Each row has a class, written after it.
[  49  114  326  137  273  -28 -327  507 -533  225  220  -36 -203  377
  -81 -285 -403 -123   57   14  374  376   83   -5  240    4 -446 -273
 -347 -511  171   45 -229]
Q
[-100  414  685   10  141 -263 -761  336 -111  -30  454  -87  243  -72
    1 -315  121 -203 -102  -89  572  249   64 -136 -211  -86   -1 -343
 -199 -101  -46  110 -276]
K
[  85  104  325  201  297 -104 -319  412 -591  250  205 -125 -174  333
  -60 -264 -418  -67   46   13  369  355   95   -5  216    7 -448 -300
 -355 -570  111   92 -271]
W
[  86  -97 -454   58 -103  -66  267  328  194 -237  103 -295  -48 -161
  201  190   26   52  -43  186  -10   21  210  -20  -16  370   81 -115
 -312  -20 -145   60 -240]
Q
[-162  -51  125  466  117   30 -238  392 -477   78  -66   36 -160  389
  -85 -110 -585  -48   90  119  426  340   56   64  193  155 -465 -245
 -276 -515  199  -84 -146]
U
[ 119   89  284  219  267  -59 -303  414 -576  248  186  -76 -168  325
  -72 -257 -438  -27   63   69  383  306   18   33  267   16 -398 -309
 -367 -516  155   66 -233]
T
[ 162 -128 -412   56  -52 -118   29  274  -18 -275  147 -461  -62 -224
  222  193   45  152  -63  138   56   41  198   28  112  327   60 -268
 -532  -52 -131  140 -268]
T
[ 144   70 -207  167 -244 -104  -68  282   51 -261   68 -217  -24  -50
  198   46  -33  214  -67  -37  -23  144  181  -21 -112  235  -50 -163
 -636  -50  -59  170 -524]
G
[ 194 -123 -523   53 -242  -34   78  305  258 -268   44 -417  -17 -162
  135   18  -26  261  -43  208   14   84   59  -17   70  208   81 -244
 -416   66 -133  -22 -314]
V
[-182  360  541 -253  359 -469 -362 -141 -131  449 -270  494 -239  435
  120  108  429  335  252   66  202 -386 -273  -53 -401 -326 -152  -77
  508   36 -103  479  130]
G
[ 178  -89 -339  129  -60  -93  100  254   14 -180  101 -450  -68 -179
  235  199   29  138  -33  103  -66   13  189   27   50  303  -22 -155
 -496  -42 -165  181 -242]
W
[-166  377  462 -262  218 -459 -240 -210 -112  370 -312  487 -249  376
   60   74  456  410  248   62  214 -386 -283  -10 -388 -296 -131 -140
  452   35 -150  402   72]
U
[ -99   65  415  150  257  -61 -502  309 -632  221  115  -28 -199  276
  -73 -108 -431 -114   69 -163  364  345  117   17  173   36 -442 -172
 -350 -477  168   76 -361]
M
[ -43  476  439 -172  245 -398 -330  -88 -274  419 -236  446 -286  442
  185  155  408  481  171  -27  249 -262 -259  -30 -487 -300 -192 -171
  277  144 -103  600  101]
K
[ -76  396  676   -3  205 -279 -846  333 -104   41  394 -133  214  -76
   -6 -434  124 -267    8  -72  506  204   50 -194 -226 -181  -77 -335
 -173  -62 -100   85 -301]
W
[-145  318  532  -39  147 -277 -883  392  -92   28  397  -64  292  -99
  -22 -441   43 -259  -21  -60  524  250   -1 -171 -295 -118  -61 -376
 -134  -15  -36   72 -285]
V
[-200  348  517   44  161 -256 -852  381  -54    4  378   -5  358  -97
 -106 -480  -53 -268   85  -18  423  191   -3 -128 -285  -66  -61 -308
 -212  -40  -42  -33 -245]
T
[-115  448  631  -72  185 -196 -692  421  -66   -2  378 -104  362    7
 -121 -409 -174 -244  120  -51  379  282  -32 -162 -194 -215   73 -345
 -244 -116  -38    2 -370]
M
[  37  111  295  162  272  -48 -309  358 -616  208  211   -2  -98  365
  -77 -311 -509  -74  105  -44  358  296   77   -6  182    4 -492 -314
 -386 -586  174   43 -163]
N
[  62   23  236  151  263   -2 -300  485 -535  262  199  -16 -196  341
  -66 -366 -431 -109    7   22  365  380   87   17  282  -11 -462 -278
 -398 -475  184  110 -333]
D
[ -14  -76  -91 -100  331   33 -878  659  -51  401   32    4  109   63
   47    6  256    3 -146  122  222  153 -286  -33  -55   85 -373 -434
 -137  602  126  127  258]
V
[-181  413  540  -40  194 -203 -757  433  -47  -83  346 -135  381  -54
  -95 -497 -151 -234  159   30  436  289  -38  -85 -119  -91   78 -335
 -238 -182  -24  -92 -323]
T
[ -56 -202   20  -91  337   74 -840  469 -175  468   47   40   60  100
   14  142  403  -65 -153  -48  188  160 -392   39 -119  281 -348 -411
 -244  548  191  361  298]
M
[-158  476  601 -175  282 -368 -479  -88 -323  369 -159  414 -291  440
  215  179  451  481  238   13  330 -253 -260  -13 -465 -278 -215 -223
  294  120 -157  561  170]
Q
[ -93 -152  -13  -53  349  -82 -856  546 -136  499   58  123   84   90
   23  -59  419  -76  -85   62  216   25 -388   63 -153  302 -421 -407
 -186  506  128  355  319]
T
[-247  450  489  -67  202 -153 -755  504 -229   37  369  -77  343   93
    2 -473 -108 -251  102  -44  439  350  -35 -116 -157 -201  -13 -463
 -207 -128   13   -1 -254]
V
[  92  136  336  203  195    3 -352  423 -489  217  120 -146 -104  325
  -27 -303 -444  -74   -7  -41  358  401  121   50  327   33 -459 -258
 -450 -575  176   42 -348]
G
[ 163   71 -251  125 -226  -95   50  188    6 -277   61 -197  -43   -1
  181  126  -44  269  -23  -75   18   57  104   -3 -126  221    3 -221
 -519   28 -117  187 -400]
M
[ -59 -108   -5  -85  463  -15 -862  654 -123  374  125   73  203   78
   82   25  302  -83 -152   95  277   97 -224  -64  -70  189 -397 -459
 -136  557  130  133  392]
N
[   9  117  385  291  297 -114 -375  452 -689  178  129  -58 -167  320
  -24 -167 -496  -29   87   28  318  329  157   27  200   21 -468 -216
 -387 -504  152   67 -373]
W
[-155  362  488 -351  329 -534 -402 -266 -140  452 -215  502 -294  343
   43   82  499  351  213  -11  279 -312 -258  -51 -460 -355 -146 -123
  428   56 -203  510  115]
U
[ -26   63  352  228  213  -86 -441  371 -615  194   63  -10 -163  263
  -67 -152 -537   -1   87  -62  378  354  132   65  168   26 -496 -192
 -371 -523  151   57 -331]
U
[-182  458  495 -131  179 -328 -463  -59 -320  358 -260  383 -224  438
  239  109  377  562  179  -39  189 -287 -186   -7 -412 -279 -237 -194
  237  189 -116  500  102]
D
[-230  339  538  -49  243 -186 -751  366   39  130  330  -15  421  -80
  -34 -588   17 -467   69   16  377  207   59 -135 -268  -81  -98 -231
 -103 -120  -23   37 -272]
G
[ 105  -65 -431   69  -88 -149   98  259   76 -214   81 -300  -60 -189
  267  276  -83  205  -51   95   11   20  187   27  -48  299  -11 -128
 -353  -35 -183  141 -274]
V
[ -82 -117   -1  -60  449   47 -878  605 -182  458   47   30  165   45
   56   33  401 -168 -167   85  213  195 -283  -30 -126  159 -406 -481
 -148  616  153  232  327]
W
[ -78  504  519 -171  185 -322 -374 -120 -318  428 -287  355 -218  456
  144  126  312  394  231  -97  186 -272 -319  -21 -503 -281 -237 -236
  200  118  -96  634  110]
M
[  14  475  531 -127  248 -439 -422 -137 -272  421 -210  445 -247  337
  112  127  410  529  159   32  227 -237 -248   33 -482 -291 -252 -143
  182  155 -125  585   73]
K
[ -87  314  622  -53  197 -281 -770  372 -125   33  393  -58  268  -93
  -28 -399   92 -308  -10  -27  526  179   31 -148 -256 -131  -30 -382
 -185  -55  -51  188 -294]
U
[ -87  437  486 -142  248 -401 -398  -61 -229  421 -163  360 -251  396
  212   93  450  483  169    8  270 -316 -222  -71 -431 -341 -217 -197
  342  145 -151  489  160]
K
[-150  429  574   72  186 -175 -794  395  -56   67  397  -64  322  -11
  -96 -571  -48 -327   77    7  372  193   61 -158 -265  -65 -135 -289
 -304  -95  -43   -6 -368]
W
[-210  386  564  -15  196 -278 -802  436  107   30  401  -38  363  -90
 -173 -568  -17 -396  101   65  416  255   34 -150 -329  -49  -93 -258
 -156 -110  -69  -49 -160]
Q
[-131 -138   45  -94  367   70 -837  685 -107  415   63   16  183   47
   78  -49  307  -55 -139   97  181  101 -266  -14  -30  123 -424 -487
 -108  544  164  161  298]
D
[ 108  134  326  197  211  -64 -356  418 -521  221  186  -17 -139  312
  -97 -322 -469  -36   38   -3  311  367  103   -2  251    7 -484 -206
 -486 -492  142    3 -306]
N
[-123  455  506  -96  250 -360 -411  -98 -352  407 -183  347 -212  432
  209   85  411  487  220   23  232 -327 -214  -59 -454 -290 -218 -247
  303  125 -155  471   94]
W
[  39    7 -411  160 -270  -49   82  127   85 -330   27 -130    1 -150
  196   94   27  187  -53   17   19   87  154   -4 -219  431   90 -133
 -523   26  -79   94 -572]
T
[ -27   59  292  140  234    4 -290  378 -596  231  117 -105 -165  358
  -92 -308 -478 -142   99  -26  356  363   69   70  329  -12 -449 -305
 -439 -621  171   73 -282]
U
[ 162 -120 -374  120 -245  -42    3  255  137 -245   33 -432   -7 -165
  127  114  -11  276   -7   71  -61   43  126  -52   -4  213   52 -209
 -495   97 -114    5 -353]
M
[ -80  -31  161  408  176    7 -271  388 -402   56   52   27 -216  390
 -126 -114 -539  -35   18   64  447  386   74   62  303  172 -404 -134
 -337 -515  222 -121 -222]
K
[ 113  150  316  119  275  -16 -293  405 -576  228  177 -132 -164  347
 -111 -349 -478  -95   65   35  310  375   70  -14  243  -82 -479 -341
 -395 -571  154   64 -320]
W
[ -10 -121  -34  -34  362  -11 -814  678 -169  375   79   27  164   19
   56   51  273   -1 -111  164  202   74 -296   -1 -104  191 -320 -476
 -178  583  151  225  245]
T
[-139  -26  180  449  266   10 -379  284 -587  111   29  -69 -184  361
  -54 -114 -360 -121   80   17  508  403   77   59  289  131 -414 -293
 -358 -486  177  -96 -117]
W
[-191 -201 -113 -124  339   46 -899  454 -185  542   65  112   87  121
   32   25  346  -69 -129 -101  296  145 -380   67 -114  296 -415 -435
 -175  480  154  270  313]
V
[ -56  417  642  -45  205 -270 -821  337  -45   47  382  -63  237  -52
  -84 -482   78 -257  -13  -21  584  263   14 -130 -175 -204  -35 -316
 -212  -49  -64  123 -270]
K
[ -94   87  329  176  238  -64 -394  418 -680  194  109  -59 -157  261
  -35 -156 -493  -70   27  -61  420  430  157   97  246   25 -458 -210
 -325 -532  172   89 -268]
K
[ -86 -214  -47  -82  342  -13 -839  515 -194  431   77   90   32   72
   49   66  372  -19  -90   49  261   56 -387   72 -109  300 -338 -418
 -200  503  140  377  283]
T
[ 193 -136 -371  145 -221  -77   22  234  149 -251  101 -274   33 -218
  132   74  -43  296  -27  135  -39  101  101  -35  -47  235   12 -158
 -563  102 -149   38 -339]
N
[-271  355  559   23  217 -190 -798  373 -117   75  386  -60  364  -35
 -105 -560  -65 -354  139    3  424  246   49  -32 -149  -80 -109 -314
 -312 -190  -60    4 -234]
U
[  96 -167 -472  147  -38 -149  223  221   69 -255   90 -234  -10 -143
  252  250  -13   91  -21   95   60   42  146    3  -20  384   41 -158
 -432  -47 -150  154 -157]
N
[-200 -261  -20  -93  304  -31 -865  554 -165  422    3   11   58   99
   60    3  406  -77  -78   -7  216  148 -349   90  -68  278 -398 -404
 -177  418  146  338  363]
U
[ 102  -83 -396   43  -35  -91   21  240   -2 -164  106 -395 -126 -181
  192  287   41  150  -50  132   87  107  193   55   29  294    6 -255
 -547  -92 -166  224 -211]
U
[-125  434  613 -320  370 -463 -506  -97 -256  434 -162  502 -312  478
   23  109  504  345  186    4  135 -335 -278  -57 -363 -354 -199 -137
  297  183  -89  508   90]
M
[ 158  -72 -393   85 -224  -40  113  263  158 -235   -1 -341    1 -115
  155   44   42  232   14   83   -2  101   96  -42  -54  252   43 -242
 -520   67 -102   53 -403]
Q
[-108 -168  -25  -88  314   54 -794  525 -145  468  151  112   52  103
  -13   74  391    3 -183   22  236  178 -358   61  -55  209 -361 -430
 -232  499  153  279  324]
K
[   7  528  578 -154  213 -387 -436  -70 -241  386 -178  344 -221  410
  150   68  297  576  179  -24  211 -311 -225  -35 -435 -343 -248 -225
  193   99 -140  539  105]
D
[-188  410  551 -139  228 -430 -467 -124 -310  325 -166  395 -262  411
  200  225  399  580  227  -26  246 -353 -200  -23 -440 -269 -201 -221
  263   54 -167  464   86]
U
[ -54 -145   15 -101  422   -7 -801  602 -139  449  123   86  183   25
   61   -4  307  -72 -141  122  265  135 -286   -8  -39  139 -419 -456
 -122  538   83  192  394]
N
[-165   50  446  235  213  -81 -410  367 -649  166  102    7 -119  255
  -38 -249 -507 -128  130  -37  322  299  150   99  179   89 -501 -154
 -391 -597  163   90 -427]
U
[-248  431  462 -298  285 -489 -265 -133 -169  416 -326  572 -303  495
   23   81  462  358  211   78  210 -314 -298  -34 -367 -361 -128 -110
  459  113  -97  455  107]
K
[ 136 -101 -373   68  -63  -97  125  270   70 -151  156 -240  -20 -211
  205  179  -24   99  -37  129   -4    5  158   32    1  312  -19 -104
 -416   -5 -175  162 -153]
N
